Below are the code and all the weights of a small trained network. Each question names an input and a target symbol and asks about switching units off, where a switched-off unit gives its printed mean instead of its output.

import numpy as np


def w(rows, s, z=0):
    codes = np.array(rows[::2]) - 128.0
    scale = np.full(codes.shape[1], s)
    scale[-1] = z or s
    return codes * scale


def norm(h):
    return h / np.sqrt((h * h).mean(-1, keepdims=True) + 1e-5)


def f(y):
    return np.maximum(y, 0)


def softmax(a):
    e = np.exp(a - a.max(-1, keepdims=True))
    return e / e.sum(-1, keepdims=True)


def log_softmax(a):
    a = a - a.max(-1, keepdims=True)
    return a - np.log(np.exp(a).sum(-1, keepdims=True))


def net(x, mask):
    ids = ['ΔΘΛΞΣΦΨαβγεηπτω'.index(c) for c in x.split()]
    T = len(ids)
    res = E[ids] + P[:T]
    u = 0
    for l in range(3):
        q, k, v = (norm(res) @ M[l].T for M in (Q, K, V))
        z = softmax(np.where(np.tri(T) > 0, q @ k.T / 3**0.5, -1e9)) @ v
        res = res + np.where(mask[u], z, O[l][:, -1]) @ O[l][:, :-1]
        u += 1
        y = f(norm(res) @ A[l][:, :-1].T + A[l][:, -1])
        res = res + np.where(mask[u : u + 4], y, B[l][:, -1]) @ B[l][:, :-1]
        u += 4
    return log_softmax(norm(res)[-1] @ U[:, :-1].T + U[:, -1])


Q, K, V, O, A, B = {}, {}, {}, {}, {}, {}
E = w([
[63,147,67],'Δ',
[117,148,134],'Θ',
[82,171,81],'Λ',
[177,215,86],'Ξ',
[78,144,55],'Σ',
[106,184,34],'Φ',
[162,158,45],'Ψ',
[122,138,108],'α',
[79,145,82],'β',
[42,97,88],'γ',
[169,51,254],'ε',
[50,60,127],'η',
[161,159,91],'π',
[175,26,119],'τ',
[125,38,115],'ω',
],0.0092)
P = w([
[73,39,252],'0',
[229,190,78],'1',
[103,70,50],'2',
[156,113,42],'3',
[157,131,64],'4',
[148,124,71],'5',
[161,126,59],'6',
[129,96,85],'7',
[139,126,59],'8',
[151,119,57],'9',
[133,126,61],'10',
[143,122,37],'11',
[144,123,40],'12',
],0.0043)
Q[0] = w([
[209,236,203],'L0H1',
[198,1,246],'L0H1',
[6,249,3],'L0H1',
],0.0045)
K[0] = w([
[132,133,76],'L0H1',
[86,254,39],'L0H1',
[137,11,116],'L0H1',
],0.0072)
V[0] = w([
[6,215,122],'L0H1',
[93,180,253],'L0H1',
[79,199,214],'L0H1',
],0.0036)
O[0] = w([
[47,195,189,125],'L0H1',
[169,234,176,2],'L0H1',
[90,247,254,29],'L0H1',
],0.0061,0.0023)
A[0] = w([
[146,1,112,193],'L0N1',
[107,85,123,248],'L0N2',
[92,169,143,96],'L0N3',
[110,153,62,239],'L0N4',
],0.0092,0.0016)
B[0] = w([
[155,181,31,244],'L0N1',
[254,189,99,188],'L0N2',
[106,92,104,145],'L0N3',
[199,11,184,254],'L0N4',
],0.0051,0.0068)
Q[1] = w([
[127,146,111],'L1H1',
[43,255,241],'L1H1',
[135,204,108],'L1H1',
],0.0065)
K[1] = w([
[171,176,120],'L1H1',
[217,127,3],'L1H1',
[127,145,87],'L1H1',
],0.0063)
V[1] = w([
[88,195,153],'L1H1',
[73,255,127],'L1H1',
[81,32,165],'L1H1',
],0.0047)
O[1] = w([
[54,114,137,194],'L1H1',
[95,127,3,254],'L1H1',
[89,96,212,146],'L1H1',
],0.0059,0.00096)
A[1] = w([
[253,99,142,235],'L1N1',
[158,34,162,105],'L1N2',
[39,133,148,236],'L1N3',
[57,172,191,250],'L1N4',
],0.0052,0.0021)
B[1] = w([
[252,198,221,253],'L1N1',
[149,189,93,157],'L1N2',
[245,107,89,152],'L1N3',
[231,65,104,144],'L1N4',
],0.0041,0.0047)
Q[2] = w([
[11,198,172],'L2H1',
[161,78,128],'L2H1',
[144,117,147],'L2H1',
],0.012)
K[2] = w([
[249,161,2],'L2H1',
[45,143,181],'L2H1',
[109,50,113],'L2H1',
],0.0067)
V[2] = w([
[176,181,182],'L2H1',
[187,2,116],'L2H1',
[100,203,170],'L2H1',
],0.0088)
O[2] = w([
[217,161,143,5],'L2H1',
[99,254,57,235],'L2H1',
[175,122,77,6],'L2H1',
],0.0089,0.0019)
A[2] = w([
[159,241,86,251],'L2N1',
[115,147,253,127],'L2N2',
[206,31,122,193],'L2N3',
[92,13,165,150],'L2N4',
],0.006,0.0026)
B[2] = w([
[64,49,199,254],'L2N1',
[101,33,85,131],'L2N2',
[173,122,196,235],'L2N3',
[2,166,212,187],'L2N4',
],0.0052,0.0055)
U = w([
[89,115,110,158],'Δ',
[160,159,186,157],'Θ',
[53,107,154,254],'Λ',
[160,158,204,67],'Ξ',
[67,144,129,95],'Σ',
[117,169,173,37],'Φ',
[187,93,108,125],'Ψ',
[151,166,156,84],'α',
[78,149,147,36],'β',
[59,187,111,74],'γ',
[168,134,185,168],'ε',
[79,181,124,63],'η',
[111,5,166,160],'π',
[181,145,50,162],'τ',
[162,103,71,196],'ω',
],0.013,0.0059)

Each question gives the input, a string of symbols that net reads in full, and the target symbol t.
The units are the heads (3 rows each of Q, K, V and O) and the neurons (one row each of A and B). Each row of codes is followed by its name. A weight is (code - 128) times the scale printed after its matrix; where a second scale follows, it is the last column's (O, A, B and U).
mask holds one flag per unit, layer by layer, with each layer's heads first. A switched-off unit (its flag False) gives its mean, the last column of its rows in O or B, instead of its output. The means were averaged over made-up inputs and are rounded, as every weight is.
A unit's drop is (log p(t) with every unit on - log p(t) with that unit switched off) / (log p(t) with every unit on - log p(t) with every unit switched off).
The circuit of an input: a set's keep is (log p(t) with only the set's units on - log p(t) with every unit switched off) / (log p(t) with every unit on - log p(t) with every unit switched off). Starting from the 12 units with the biggest drops (on a tie, the unit counted first), units are removed one at a time, each time the one whose removal leaves the highest keep (on an exact tie, the one counted first), for as long as the keep stays at least 0.8.
circuit, biggest first: the units of the circuit, biggest drop first
unit that matters most: the unit with the biggest drop
k most important neurons: the k neurons with the biggest drops, biggest first
top k neurons in layer l: the k neurons of layer l with the biggest drops, biggest first
drop when u is switched off: that unit's drop, to one decimal
input Θ γ ε τ Ψ Λ Σ Ψ τ γ, target τ: unit that matters most -> L1N4
input Λ Ψ Λ Λ Θ, target π: circuit, biggest first -> (L0H1, L2H1, L1H1, L1N1)
input Λ Ψ γ α Λ Λ γ Δ Φ α Λ, target π: 3 most important neurons -> (L0N4, L0N1, L0N2)
input Λ Λ Ψ ω Θ Λ π, target π: circuit, biggest first -> (L0H1, L2H1, L1H1)
input Λ β Θ α Ψ Ξ, target π: circuit, biggest first -> (L0H1, L1H1, L0N2, L2H1)
input Λ Λ Ψ Θ, target π: circuit, biggest first -> (L0H1, L1H1, L1N1, L2H1)
input α Λ Ψ γ Λ ω Σ Λ Θ τ Λ Ψ τ, target τ: top 3 neurons in layer 0 -> (L0N1, L0N4, L0N2)
input Ψ ω Θ Ψ τ Λ τ γ Θ, target τ: circuit, biggest first -> (L0H1, L2H1, L1H1, L0N1)
input Λ Θ ω Φ, target π: circuit, biggest first -> (L0H1, L0N4, L2H1)
input Λ Λ Ψ Λ Λ τ Ψ Λ Ξ, target π: 2 most important neurons -> (L0N4, L0N1)
input Ψ Λ Ψ Ψ Λ Λ Λ Λ Λ γ ω, target τ: circuit, biggest first -> (L1H1, L2H1)
input Λ Ψ τ Λ β Λ Λ Ψ, target π: circuit, biggest first -> (L0H1, L2H1, L1H1)
input Λ Ψ β Λ, target π: 4 most important neurons -> (L0N4, L0N1, L1N3, L0N2)
input Λ Λ Ψ, target π: 3 most important neurons -> (L0N4, L1N1, L0N1)
input Λ Λ Σ, target π: 3 most important neurons -> (L0N4, L0N1, L1N3)
input Ψ Λ Ψ α η ε γ, target τ: top 2 neurons in layer 2 -> (L2N3, L2N4)
input Λ α Λ Σ Ψ α, target π: 2 most important neurons -> (L0N4, L1N1)
input Ψ γ ω ω, target τ: most important neuron -> (L0N2)
input Λ Λ Ψ Ψ Λ π, target π: drop when L1H1 is switched off -> 0.4
input Λ Λ Θ η Λ Σ Λ ω Λ β, target π: drop when L2H1 is switched off -> 1.2
input Λ Λ Ψ Λ Λ, target Λ: drop when L0N3 is switched off -> 0.1
